Here is a tiny trained network, its code and every weight. The questions are about switching its units off for an input and a target symbol, where a switched-off unit gives its printed mean instead of its output.

import numpy as np


def w(rows, s, z=0):
    codes = np.array(rows[::2]) - 128.0
    scale = np.full(codes.shape[1], s)
    scale[-1] = z or s
    return codes * scale


def f(y):
    return y / 2 * (1 + np.tanh(0.7978845608 * (y + 0.044715 * y**3)))


def softmax(a):
    e = np.exp(a - a.max(-1, keepdims=True))
    return e / e.sum(-1, keepdims=True)


def log_softmax(a):
    a = a - a.max(-1, keepdims=True)
    return a - np.log(np.exp(a).sum(-1, keepdims=True))


def net(x, mask):
    ids = ['ΓΔΘΞΨαβεηπτφω'.index(c) for c in x.split()]
    T = len(ids)
    res = E[ids] + P[:T]
    u = 0
    for l in range(2):
        q, k, v = (res @ M[l].T for M in (Q, K, V))
        z = softmax(np.where(np.tri(T) > 0, q @ k.T / 2**0.5, -1e9)) @ v
        res = res + np.where(mask[u], z, O[l][:, -1]) @ O[l][:, :-1]
        u += 1
        y = f(res @ A[l][:, :-1].T + A[l][:, -1])
        res = res + np.where(mask[u : u + 4], y, B[l][:, -1]) @ B[l][:, :-1]
        u += 4
    return log_softmax(res[-1] @ U[:, :-1].T + U[:, -1])


Q, K, V, O, A, B = {}, {}, {}, {}, {}, {}
E = w([
[41,104,28,139],'Γ',
[118,126,89,223],'Δ',
[106,138,51,175],'Θ',
[79,153,133,35],'Ξ',
[138,156,72,204],'Ψ',
[58,100,67,185],'α',
[97,140,9,140],'β',
[143,151,189,128],'ε',
[59,130,157,56],'η',
[81,122,55,185],'π',
[89,128,183,102],'τ',
[182,196,137,81],'φ',
[126,159,159,86],'ω',
],0.011)
P = w([
[127,193,92,61],'0',
[58,195,158,137],'1',
[119,195,138,133],'2',
[182,67,75,87],'3',
[170,112,121,145],'4',
[29,219,149,193],'5',
[143,118,128,162],'6',
[193,3,94,118],'7',
],0.014)
Q[0] = w([
[188,5,120,84],'L0H0',
[93,162,174,125],'L0H0',
],0.015)
K[0] = w([
[63,247,157,165],'L0H0',
[199,116,111,121],'L0H0',
],0.013)
V[0] = w([
[249,220,21,62],'L0H0',
[28,2,161,166],'L0H0',
],0.0036)
O[0] = w([
[3,103,74,198,252],'L0H0',
[220,104,246,69,20],'L0H0',
],0.0057,0.0019)
A[0] = w([
[230,3,66,83,254],'L0N0',
[96,93,145,166,195],'L0N1',
[130,160,254,18,179],'L0N2',
[170,223,211,77,197],'L0N3',
],0.0077,0.0085)
B[0] = w([
[31,82,101,150,254],'L0N0',
[122,173,89,185,188],'L0N1',
[126,119,227,2,155],'L0N2',
[17,77,208,103,158],'L0N3',
],0.0092,0.0084)
Q[1] = w([
[146,245,176,118],'L1H0',
[42,252,155,160],'L1H0',
],0.011)
K[1] = w([
[139,13,94,89],'L1H0',
[248,55,115,115],'L1H0',
],0.014)
V[1] = w([
[217,129,30,114],'L1H0',
[170,148,199,254],'L1H0',
],0.0083)
O[1] = w([
[14,49,149,172,7],'L1H0',
[53,254,211,221,3],'L1H0',
],0.0093,0.005)
A[1] = w([
[84,142,81,192,2],'L1N0',
[136,158,228,65,149],'L1N1',
[97,66,15,173,73],'L1N2',
[119,4,208,79,28],'L1N3',
],0.011,0.0049)
B[1] = w([
[182,99,97,80,181],'L1N0',
[160,189,233,117,159],'L1N1',
[147,183,144,157,255],'L1N2',
[179,59,124,246,174],'L1N3',
],0.014,0.015)
U = w([
[164,78,128,167,1],'Γ',
[75,192,199,129,136],'Δ',
[73,87,123,145,138],'Θ',
[161,46,73,99,94],'Ξ',
[6,137,130,103,188],'Ψ',
[161,147,185,171,4],'α',
[136,115,76,203,126],'β',
[109,203,170,58,127],'ε',
[208,105,143,123,9],'η',
[114,115,161,155,98],'π',
[185,163,185,103,47],'τ',
[110,187,63,132,217],'φ',
[112,101,104,40,197],'ω',
],0.011,0.0087)

Each question gives the input, a string of symbols that net reads in full, and the target symbol t.
The units are the heads (2 rows each of Q, K, V and O) and the neurons (one row each of A and B). Each row of codes is followed by its name. A weight is (code - 128) times the scale printed after its matrix; where a second scale follows, it is the last column's (O, A, B and U).
mask holds one flag per unit, layer by layer, with each layer's heads first. A switched-off unit (its flag False) gives its mean, the last column of its rows in O or B, instead of its output. The means were averaged over made-up inputs and are rounded, as every weight is.
A unit's drop is (log p(t) with every unit on - log p(t) with that unit switched off) / (log p(t) with every unit on - log p(t) with every unit switched off).
The circuit of an input: a set's keep is (log p(t) with only the set's units on - log p(t) with every unit switched off) / (log p(t) with every unit on - log p(t) with every unit switched off). Starting from all 10 units, units are removed one at a time, each time the one whose removal leaves the highest keep (on an exact tie, the one counted first), for as long as the keep stays at least 0.8.
circuit, biggest first: the units of the circuit, biggest drop first
most important unit: the unit with the biggest drop
top k neurons: the k neurons with the biggest drops, biggest first
k most important neurons of layer l: the k neurons of layer l with the biggest drops, biggest first
input Δ Δ ω β β φ, target β: circuit, biggest first -> L1H0, L0N3, L1N3
input ω Γ Δ Δ η Ξ, target Δ: top 4 neurons -> L1N1, L0N2, L0N0, L0N3
input τ ε ε Ψ, target φ: circuit, biggest first -> L0N0, L1N3, L1H0
input Ξ τ Θ τ, target τ: circuit, biggest first -> L0H0, L1N1, L0N2
input ε Ξ φ, target ε: circuit, biggest first -> L0N3, L1N3, L1H0
input Δ ω φ, target Δ: circuit, biggest first -> L0N3, L1N0
input Ψ Ξ α ω Δ τ, target ω: circuit, biggest first -> L1H0, L0N0, L1N2
input ε τ ω, target ε: top 2 neurons -> L0N0, L1N3
input Ψ Γ Δ τ Ξ π ε β, target φ: circuit, biggest first -> L1H0, L1N3
input τ α Γ Ξ β Γ Δ, target φ: circuit, biggest first -> L1N3
input Ψ Θ α τ Ψ η π η, target η: circuit, biggest first -> L1H0, L0H0, L0N2, L1N3
input π Δ Θ Δ Ψ τ Θ Γ, target φ: top 2 neurons -> L0N0, L1N3
input Γ Ξ φ ω, target Ξ: circuit, biggest first -> L1H0, L0N2, L1N1
input Ψ π Ξ β π ε, target β: circuit, biggest first -> L1H0, L1N3
input Δ Ψ π π Ψ Θ φ, target Ψ: top 2 neurons -> L1N2, L0N0
input Θ Θ Θ Δ Ξ β Ξ Ξ, target β: circuit, biggest first -> L0N0, L1N3
input η Θ ε, target η: circuit, biggest first -> L1H0, L0N2, L0N0
input Γ π η Ξ π Ψ τ ε, target Ψ: most important unit -> L1H0
input τ Δ Θ α α Ξ, target α: 2 most important neurons of layer 0 -> L0N2, L0N3
input Θ α Ξ, target Θ: top 2 neurons -> L0N3, L1N3
input Ξ ε α ε ω Ξ, target ε: 2 most important neurons of layer 1 -> L1N1, L1N3
input Ξ Θ Δ ω, target Θ: most important unit -> L0N0
input π α φ τ Δ Ξ, target τ: 3 most important neurons of layer 0 -> L0N2, L0N0, L0N3
input ω η Δ Δ ε, target Δ: top 3 neurons -> L0N0, L0N3, L1N0
input α Ξ Ξ, target α: top 4 neurons -> L1N3, L1N1, L0N3, L0N2
